Below are the code and all the weights of a small trained network. Each question names an input and a target symbol and asks about switching units off, where a switched-off unit gives its printed mean instead of its output.

import numpy as np


def w(rows, s, z=0):
    codes = np.array(rows[::2]) - 128.0
    scale = np.full(codes.shape[1], s)
    scale[-1] = z or s
    return codes * scale


def norm(h):
    return h / np.sqrt((h * h).mean(-1, keepdims=True) + 1e-5)


def f(y):
    return np.maximum(y, 0)


def softmax(a):
    e = np.exp(a - a.max(-1, keepdims=True))
    return e / e.sum(-1, keepdims=True)


def log_softmax(a):
    a = a - a.max(-1, keepdims=True)
    return a - np.log(np.exp(a).sum(-1, keepdims=True))


def net(x, mask):
    ids = ['ΓΘΞΨαβηστφ'.index(c) for c in x.split()]
    T = len(ids)
    res = E[ids] + P[:T]
    u = 0
    for l in range(3):
        r = norm(res)
        for j in range(3):
            rows = slice(2 * j, 2 * j + 2)
            q, k, v = (r @ M[l][rows].T for M in (Q, K, V))
            z = softmax(np.where(np.tri(T) > 0, q @ k.T / 2**0.5, -1e9)) @ v
            o = O[l][rows]
            res = res + np.where(mask[u + j], z, o[:, -1]) @ o[:, :-1]
        u += 3
        y = f(norm(res) @ A[l][:, :-1].T + A[l][:, -1])
        res = res + np.where(mask[u : u + 4], y, B[l][:, -1]) @ B[l][:, :-1]
        u += 4
    return log_softmax(norm(res)[-1] @ U[:, :-1].T + U[:, -1])


Q, K, V, O, A, B = {}, {}, {}, {}, {}, {}
E = w([
[189,142,135,168,143,121],'Γ',
[190,186,128,46,4,108],'Θ',
[111,143,74,123,133,77],'Ξ',
[95,152,111,136,127,98],'Ψ',
[105,158,146,120,74,142],'α',
[69,120,125,139,45,72],'β',
[147,89,59,99,85,191],'η',
[137,140,59,139,138,90],'σ',
[131,170,130,113,88,153],'τ',
[161,159,105,103,157,126],'φ',
],0.03)
P = w([
[80,134,107,155,110,162],'0',
[174,147,14,167,15,131],'1',
[127,135,111,166,156,170],'2',
[74,133,125,133,168,147],'3',
[188,107,43,134,54,77],'4',
[131,133,124,159,169,159],'5',
[79,131,140,120,172,138],'6',
[197,64,84,116,72,74],'7',
[139,125,140,155,164,160],'8',
[83,125,152,111,174,127],'9',
[202,78,7,51,52,64],'10',
],0.02)
Q[0] = w([
[229,47,3,154,90,22],'L0H1',
[197,161,163,209,146,192],'L0H1',
[176,93,48,198,194,120],'L0H2',
[1,83,172,233,185,102],'L0H2',
[44,219,155,80,223,202],'L0H3',
[113,172,115,11,192,114],'L0H3',
],0.042)
K[0] = w([
[252,50,85,93,71,62],'L0H1',
[170,151,159,213,175,148],'L0H1',
[175,50,91,150,204,89],'L0H2',
[37,136,182,207,153,40],'L0H2',
[52,225,169,101,223,171],'L0H3',
[97,125,200,62,183,102],'L0H3',
],0.046)
V[0] = w([
[106,184,190,200,186,162],'L0H1',
[231,60,173,154,118,75],'L0H1',
[252,100,63,79,174,177],'L0H2',
[168,170,160,61,62,185],'L0H2',
[160,136,33,56,9,63],'L0H3',
[176,188,155,119,102,53],'L0H3',
],0.035)
O[0] = w([
[195,188,172,134,102,110,71],'L0H1',
[31,173,54,201,65,116,119],'L0H1',
[215,203,50,139,155,206,150],'L0H2',
[102,164,58,53,62,148,137],'L0H2',
[2,196,48,109,114,138,254],'L0H3',
[91,110,102,63,129,202,157],'L0H3',
],0.021,0.045)
A[0] = w([
[131,2,107,184,175,156,8],'L0N1',
[147,32,43,139,126,226,65],'L0N2',
[255,173,129,175,130,155,1],'L0N3',
[158,163,125,237,228,165,17],'L0N4',
],0.045,0.0039)
B[0] = w([
[133,148,5,135,134,60,185],'L0N1',
[59,43,208,80,132,181,255],'L0N2',
[8,252,140,231,130,113,202],'L0N3',
[141,43,126,239,45,233,201],'L0N4',
],0.033,0.022)
Q[1] = w([
[215,28,97,190,206,3],'L1H1',
[188,147,143,157,149,100],'L1H1',
[103,66,77,73,115,158],'L1H2',
[212,222,250,105,128,126],'L1H2',
[38,244,124,139,116,125],'L1H3',
[33,95,48,129,67,211],'L1H3',
],0.045)
K[1] = w([
[39,120,10,67,101,166],'L1H1',
[87,132,119,136,178,145],'L1H1',
[114,99,119,134,122,169],'L1H2',
[193,197,153,44,116,110],'L1H2',
[101,141,2,159,118,159],'L1H3',
[158,234,106,220,85,115],'L1H3',
],0.051)
V[1] = w([
[183,135,154,123,120,100],'L1H1',
[93,134,151,108,254,160],'L1H1',
[186,109,109,84,116,124],'L1H2',
[101,160,111,143,50,114],'L1H2',
[171,151,130,170,133,146],'L1H3',
[109,82,175,143,182,154],'L1H3',
],0.027)
O[1] = w([
[126,135,104,189,232,219,129],'L1H1',
[145,12,27,21,195,80,217],'L1H1',
[207,205,103,254,111,207,2],'L1H2',
[183,53,208,41,214,123,175],'L1H2',
[117,104,139,232,89,50,138],'L1H3',
[129,209,177,127,32,149,100],'L1H3',
],0.0088,0.0086)
A[1] = w([
[105,84,153,48,64,186,148],'L1N1',
[116,145,4,94,200,9,114],'L1N2',
[232,204,128,39,116,126,3],'L1N3',
[123,244,85,157,128,197,115],'L1N4',
],0.042,0.0059)
B[1] = w([
[162,149,215,182,68,167,249],'L1N1',
[243,198,135,145,91,77,208],'L1N2',
[199,170,50,138,144,228,149],'L1N3',
[102,158,146,91,180,2,253],'L1N4',
],0.036,0.029)
Q[2] = w([
[129,105,153,78,170,1],'L2H1',
[168,5,180,107,74,91],'L2H1',
[182,187,197,109,90,144],'L2H2',
[134,114,71,163,135,190],'L2H2',
[242,117,195,127,193,65],'L2H3',
[237,193,214,156,137,127],'L2H3',
],0.043)
K[2] = w([
[46,76,61,110,99,81],'L2H1',
[111,87,63,6,88,180],'L2H1',
[171,113,168,112,178,124],'L2H2',
[139,118,68,134,138,134],'L2H2',
[158,220,52,70,123,143],'L2H3',
[93,253,83,132,137,183],'L2H3',
],0.047)
V[2] = w([
[171,167,143,137,135,77],'L2H1',
[157,142,168,155,107,163],'L2H1',
[153,201,196,178,105,114],'L2H2',
[133,145,162,103,255,174],'L2H2',
[122,53,167,176,88,112],'L2H3',
[144,116,95,84,104,140],'L2H3',
],0.047)
O[2] = w([
[147,154,101,74,121,198,223],'L2H1',
[154,159,127,123,227,155,190],'L2H1',
[230,50,152,96,140,139,215],'L2H2',
[121,170,187,5,107,153,7],'L2H2',
[50,88,53,111,103,66,243],'L2H3',
[129,146,124,88,175,149,50],'L2H3',
],0.025,0.019)
A[2] = w([
[136,98,140,119,254,81,1],'L2N1',
[147,141,39,136,145,108,156],'L2N2',
[103,73,87,147,83,172,127],'L2N3',
[171,219,122,126,156,99,133],'L2N4',
],0.071,0.0071)
B[2] = w([
[161,61,21,42,246,144,167],'L2N1',
[185,74,55,117,12,111,230],'L2N2',
[100,110,135,165,252,173,253],'L2N3',
[107,141,18,223,148,25,202],'L2N4',
],0.039,0.032)
U = w([
[89,117,169,166,207,224,98],'Γ',
[112,223,156,218,77,142,132],'Θ',
[197,192,87,141,116,219,143],'Ξ',
[82,186,161,55,141,164,206],'Ψ',
[160,72,108,50,169,113,159],'α',
[170,38,71,197,89,182,40],'β',
[207,131,97,136,17,30,82],'η',
[58,96,183,110,103,46,139],'σ',
[122,210,87,118,225,79,45],'τ',
[148,150,184,81,6,129,254],'φ',
],0.012,0.0081)

Each question gives the input, a string of symbols that net reads in full, and the target symbol t.
The units are the heads (2 rows each of Q, K, V and O) and the neurons (one row each of A and B). Each row of codes is followed by its name. A weight is (code - 128) times the scale printed after its matrix; where a second scale follows, it is the last column's (O, A, B and U).
mask holds one flag per unit, layer by layer, with each layer's heads first. A switched-off unit (its flag False) gives its mean, the last column of its rows in O or B, instead of its output. The means were averaged over made-up inputs and are rounded, as every weight is.
A unit's drop is (log p(t) with every unit on - log p(t) with that unit switched off) / (log p(t) with every unit on - log p(t) with every unit switched off).
top k neurons: the k neurons with the biggest drops, biggest first
top k neurons in layer l: the k neurons of layer l with the biggest drops, biggest first
heads that matter: for each layer, one digit per head in row order, 1 if its drop is at least 0.15 and else 0, layers parted by /
input Ψ Γ Ξ σ Γ τ φ, target τ: heads that matter => 110 / 000 / 000
input Γ σ β, target σ: heads that matter => 010 / 000 / 000
input σ φ α σ η α α α, target η: top 2 neurons in layer 0 => L0N4, L0N3
input η η τ, target τ: top neuron => L1N4
input Ψ Γ η β Γ Γ Ψ Θ, target Γ: top 2 neurons in layer 0 => L0N2, L0N1
input Ξ Γ φ β Γ η η η Ψ φ τ, target η: heads that matter => 001 / 000 / 000
input η Γ α Ξ τ, target Γ: top 3 neurons => L0N2, L0N1, L1N1
input β Ψ Γ Θ Γ Ψ Ξ η β Θ, target Ψ: heads that matter => 011 / 000 / 000
input Ξ Γ α Γ η α φ α σ, target Γ: heads that matter => 110 / 000 / 000
input η φ Ξ, target β: heads that matter => 011 / 000 / 000
input β α Θ φ Ξ η, target Ψ: top 2 neurons => L0N2, L0N1
input σ η φ Ψ Ψ, target η: top 3 neurons => L0N4, L2N2, L1N4
input α α τ Θ Γ β Θ, target Ψ: heads that matter => 101 / 000 / 000
input Θ σ τ Ξ α, target Ψ: top neuron => L0N1
input Ψ η Ψ τ, target Ξ: top 3 neurons => L1N3, L0N2, L1N4
input α φ φ Ψ β Θ, target φ: top 2 neurons => L0N4, L1N2
input β Γ σ φ Ξ, target Γ: top 2 neurons => L0N2, L2N3
input η Θ φ τ τ τ, target τ: top 2 neurons in layer 1 => L1N4, L1N2
input η β τ Ψ Θ α Ξ η Ψ Ξ, target η: heads that matter => 010 / 000 / 000
input Γ σ Θ, target φ: top 2 neurons in layer 1 => L1N2, L1N4
input σ α Ψ Ψ φ τ Θ Γ τ β Θ, target Γ: top 2 neurons => L0N2, L2N3
input τ Ξ Θ Θ β α, target Ξ: top 3 neurons => L1N3, L0N2, L1N4
input Θ Θ Ξ τ, target Ξ: top 2 neurons => L1N3, L0N2
